[128 = 0]
[150 110 100 122 142 137 154 147 109 172  98  92 158 148  67  96 126] => <13> & [53]
[121 140 150  90 137 121 140 152 144 102 144 147 115 155 140 167 216] => <14> & [52]
[195 198 179 124 135 114 149 129 109 173 124  80 157 178  90 145 138] => <14> & [50]
[209 184 193 153 121 138 160 158 123 230 141 135 205 200  96 212 119] => <14> & [52]
[114 153 153 132 139 117 122  75 134  78 147 116  66 126 144 130 151] => <14> & [55]
[154 101 171 166 126 113 176 123 151 163 129 103 137 120  97 136 150] => <14> & [55]
[134 183 146 172 131 142 130 145 140 155 139 153 142 114 142 202 134] => <14> & [52]
[124 131 119  65 121 145 102 181 101  94 131  93 135 155  73 121 115] => <13> & [52]
[117  93 106 123 128 138 113 140 172 110 103  95 123 132  83 104 131] => <9> & [50]
[100 109 109 118 130 140 116 120 147  90 151 131 100 128 106 119 177] => <9> & [52]
[112 120 137 122 138 125  94 127 122 117 125 111 114 126 146 144 151] => <9> & [52]
[133 116 145 111 129 119 160  97 143  75 181 153  78 127 162 150 136] => <14> & [52]

[136 144 157 137 127 112 137 137 151 145 152 132 132 124 137 117 118] => (75) & <71>
[138 138 175 142 139  72 128 139 129 149 153 101 167 110 135 130 122] => (75) & <62>
[153 122 147 133 121  45 141 157 124 168 183 137 166 113 107 128 109] => (81) & <62>
[151 139 187 139 154  49 128 141 130 152 184  93 138 100 131 125 123] => (75) & <71>
[163 139 161 104 133  35 127 143 131 152 190 138 162 104 122 123 127] => (81) & <71>
[184 155 187 147 163  77 123 154 134 138 201  94 133  88 130 124 120] => (75) & <71>
[115 128 175 138 129  32 132 165 128 153 177 129 136 117 141 128 101] => (74) & <71>
[157 133 236 120 162   7 139 128 125 143 198  78 150  62 130 146 120] => (75) & <71>
[150 131 211 162 150  52 152 145 133 149 164  89 112  92 139 134 120] => (75) & <71>
[151 135 132 144 123  94 133 136 131 146 125 106 146 118 122 133 123] => (75) & <62>
[115 129 164 139 142  81 136 145 141 125 167  93 106 113 150 115 119] => (74) & <71>
[145 162 154 142 142  75 128 145 152 166 181 113 155 108 145 119 109] => (75) & <68>
[169 164 116 156 163  30 117 154 121 187 200 108 126 104 129 108  98] => (86) & <62>
[154 151 159 146 150  84 125 138 136 178 179  92 162 104 122 122 109] => (75) & <62>
[145 155 164 129 162  38 122 143 121 161 223 102 138  84 133 114 108] => (74) & <71>
[180 143 145 121 138  52 117 161 117 166 224 124 144  90 100 105  93] => (81) & <62>
[180 138 177 136 158  28 116 145 128 177 155  99 143  94 128 126 123] => (86) & <71>
[144 154 140 132 154  99 129 163 123 139 168  85 150 105 122 125 121] => (75) & <62>
[139 134 128 146 138  35 128 160 131 165 173 101 168 114 131 124 101] => (74) & <62>
[146 168 153 153 135  98 133 144 126 140 166  87 126 104 122 129 107] => (75) & <62>
[168 141  95 132 131  52 129 163 122 160 187 146 155 108 113 123 114] => (81) & <62>
[150 142 132 136 120  26 104 142 137 177 151 113 159 116 137 110 109] => (86) & <62>
[107  93 132 153 109  51 137 154 116 154 153 106 110 136 120 123 104] => (74) & <62>
[172 153 160 128 132  19 122 142 134 156 162 117 186  97 141 115 120] => (86) & <68>
[142 136 137 143 135 100 130 144 137 142 156  95 150 113 127 125 118] => (75) & <62>
[147 120 139 126 147 103 136 155 109 133 192 121 134  99 120 137 111] => (81) & <62>
[124 119 113 122 108 114 130 150 127 153 129 133 172 124 135 125 113] => (81) & <62>
[116 110 121 147 130  55 129 143 101 164 175 128 131 119 131 115  97] => (74) & <62>
[151 127 150 138 144  77 124 149 142 120 136  92 108 115 118 126 123] => (74) & <71>
[117 129 195 124 139  28 136 151 124 148 169 136 131 102 150 128 114] => (74) & <71>

[ 87 133 119 134 120  89 139 125 118 132 144 124 131 148 128 133 117] => [254] & (53)
[ 74 129 133 149 147 114 127  90 145 133 151 136 126 148 103 139  91] => [253] & (51)
[ 70 111 112 122  81 123 152 135 119 123 160 129 133 127 110 164  92] => [254] & (60)
[ 78 125 111 149 130 121 129 121 138 120 137 117 151 133 120 159 114] => [253] & (60)
[ 87 129 119 121 124 129 139 130 140 134 153 135 114 125 108 118  99] => [258] & (56)
[108 133 161 143 140 110 119  84 120 127 142 138 136 122 102 160 105] => [253] & (51)
[ 82 128 109 145 126 119 135 119 132 130 146 119 139 132 127 132 112] => [253] & (53)
[ 73 137 127 127 105 135 136 101 142 135 158 145 117 123 117 150  99] => [256] & (51)
[ 84 130 115 139 120 117 136 123 140 130 160 142 129 139 113 140 103] => [254] & (60)
[ 87 128 108 147 114 110 134 123 129 111 155 115 138 141 108 139 100] => [253] & (56)
[ 74 120 112 143  85 131 147 132 146 141 141 134 124 135 114 136 137] => [254] & (53)
[ 83 128 125 144 146 129 137  83 139 133 160 124 124 135  92 136  99] => [253] & (51)
[ 82 137 115 153 104 123 135  96 131 129 157 127 123 123 107 148  91] => [254] & (51)
[ 89 114 136 120  81 142 165 138 147 129 154 118 110 128 106 157  67] => [258] & (51)
[ 70 127 147 146 132  96 105 112 134 139 145 130 138 140 106 117 102] => [253] & (56)
[ 96 137 119 143 153 110 126  97 123 126 143 136 130 132 125 150 115] => [253] & (51)
[ 88 130 122 126 132 136 138 152 149 133 142 125 110 140 102  98  82] => [258] & (53)
[ 79 124 124 108 109 137 145 129 139 133 149 119 109 140 104 119  94] => [258] & (53)
[ 78 132 120 127 125 124 132  99 144 130 156 118 118 142 114 143 131] => [258] & (56)
[ 78 115 118 140 163 103 123 109 133 133 134 130 128 134 117 133 110] => [253] & (56)
[102 121 123 143 129 101 120 132 106 109 131 135 123 138 116 134 119] => [253] & (53)
[ 82 118 110 135 108 126 143 142 138 142 143 112 146 147 124 119 112] => [258] & (56)
[ 91 127 134 127 103 143 136 119 142 131 153 133 118 127 112 143  98] => [258] & (51)
[ 65 123 126 145 126 115 137 147 139 126 139 123 167 133 106 149  90] => [253] & (60)
[109 119 112 132  84 133 150 159 124 120 149 120 126 126 134 148  99] => [254] & (53)
[ 77 128 113 126 137  90 123  96 110 128 143 130 138 144 113 127 108] => [253] & (53)
[ 86 120 121  99  63 127 148 228 143 129 130 120 118 129 110 122 110] => [258] & (53)
[ 61 127 129 120 125 131 139 132 177 143 153 122 105 149 101 107  98] => [258] & (56)
[ 79 166 122 133 118 132 143 130 133 133 137 129 111 140 125 122  95] => [258] & (56)
[116 116 113 135 106 111 138 130 125 149 140 131 137 133 127 130 110] => [253] & (56)
[100 139 125 133 146 112 130 124 129 134 137 130 134 151 130 120 129] => [254] & (53)
[ 72 129 123 149 136 118 124  94 141 106 155 119 129 123 115 134 111] => [253] & (51)
[ 99 132 122 145 127  89 133 116 126 120 142 131 130 128 125 152 113] => [253] & (60)
[ 94 140 135 154 141 105 124  97 137 129 146 128 135 142 107 146 104] => [253] & (51)
[ 72 126  94 136 121 115 137 110 136 137 154 133 148 142 122 138 108] => [254] & (56)
[ 48 115 117 132 108 131 137  99 151 123 168 123 151 141  88 146  74] => [256] & (51)
[124 121 113 129  80 143 141 140 118 120 126 133 105 105 114 134 113] => [258] & (51)
[ 75 133 122 150 121 117 133 116 132 135 147 141 141 154 109 147 107] => [253] & (60)
[104 124 113 141 134 114 133 114 117 140 122 127 140 119 120 149 116] => [253] & (60)
[ 64 120 135 162 133 126 142 118 141 125 146 119 125 138 109  96 100] => [253] & (60)
[ 71 111 134 128 106 147 145 154 130 121 154 111 110 122 110 137 107] => [258] & (60)
[ 58 136 130 152 141 109 121  82 132 109 151 131 135 129 104 137  82] => [253] & (51)
[ 89 131 133 130 107 131 130 110 138 129 154 119 117 128 100 134  91] => [258] & (51)
[ 95 135 122 142 137 119 122 112 128 123 139 126 110 137 108 128 118] => [253] & (53)
[ 98 135 121 149 144 109 132  83 120 122 144 129 144 126 107 133 100] => [253] & (51)
[ 74 138 119 135 124 101 134 126 134 133 136 137 171 126 135  88 112] => [253] & (56)
[ 84 120 126 160 130 124 138 131 153 125 149 112 118 129 108 130 109] => [258] & (60)
[ 94 130 123 129 127 119 140 141 141 128 146 130 108 135 119 115 105] => [258] & (56)

[142 135 140 145 131 128 154 131 147 127 136 168 114 126 131 131 124] => [37] & [65]
[116 133 126 124 129 134 145 121 122 105 130 126 105 142 126 126 113] => [39] & [65]
[128 119 141 107 132 118 114 129 127 125 116 155 115 127 142 153 130] => [40] & [72]
[134 129 138 115 120 147 108 128 146 153 138 136 127 117 114 176 133] => [37] & [72]
[121 133 134 120 114 119 101 124 113 143 129 138 123 140 132 135 135] => [40] & [72]
[137 140 178 121 143 133 121 144 167 146 129 150 131 119 145 156 158] => [37] & [72]
[144 131 137 116 121 145 105 131 150 137 137 124 131 129 125 167 131] => [35] & [72]
[138 122 175 118 112 133 104 108 137 166 138 129 129 127 130 178 120] => [35] & [72]
[139 142 137 137 129 152 146 134 154 136 152 123 125 143 132 157 146] => [35] & [65]
[142 136 156 103 136 133 114 125 149 165 136 126 130 130 148 163 130] => [35] & [72]
[127 119 109 118 146 115 127 117 141 123 118 134 108 122 133 151 128] => [37] & [72]
[132 124 149 118 122 134 111 133 146 147 131 130 113 136 160 173 134] => [35] & [72]
[110 144 147 120 123 134 110 129 148 138 134 147 127 127 141 161 133] => [37] & [72]
[140 122 163 129 135 129 120 131 148 151 142 139 129 142 131 176 146] => [35] & [72]
[132 131 156 121 125 124 111 132 132 140 138 126 125 132 134 180 119] => [35] & [72]
[137 135 171 119 113 135 118 124 141 162 139 129 131 123 141 180 103] => [35] & [72]
[142 135 157 121 123 120 111 132 138 153 135 131 130 122 133 181 138] => [37] & [72]
[133 137 142 121 139 135 141 123 148 123 142 116 114 126 132 161 118] => [35] & [65]
[132 143 187 126 140 152 148 132 129 128 161 155 116 134 150 139 159] => [40] & [65]
[106 119 154 114 137 118 130 134 129 128 142 143 119 132 133 138 124] => [37] & [65]
[129 133 145 124 110 123 107 129 138 164 136 136 121 121 135 185 127] => [37] & [72]
[135 129 153 117 147 113 129 136 142 127 121 155 126 119 139 150 139] => [37] & [72]
[122 132 160 133 126 132 145 149 117 144 144 141 116 132 135 156 122] => [35] & [65]
[129 134 150 119 145 136 121 128 159 155 136 123 122 144 131 157 131] => [35] & [72]
[140 138 137 127 131 133 125 135 150 137 135 138 127 132 134 158 134] => [35] & [72]
[136 133 151 112 133 125 109 130 132 129 129 150 124 121 133 154 137] => [40] & [72]
[139 138 152 101 124 133  99 119 135 147 148 126 124 115 133 171 123] => [35] & [72]
[141 135 131 144 127 140 115 108 146 138 131 141 131 124 130 167 143] => [37] & [72]
[141 129 145 118 138 132 118 125 146 137  93 129 139 131 129 149 135] => [35] & [72]
[145 132 149 132 121 138 145 122 134  70 144 131 136 132 127 134 116] => [35] & [65]
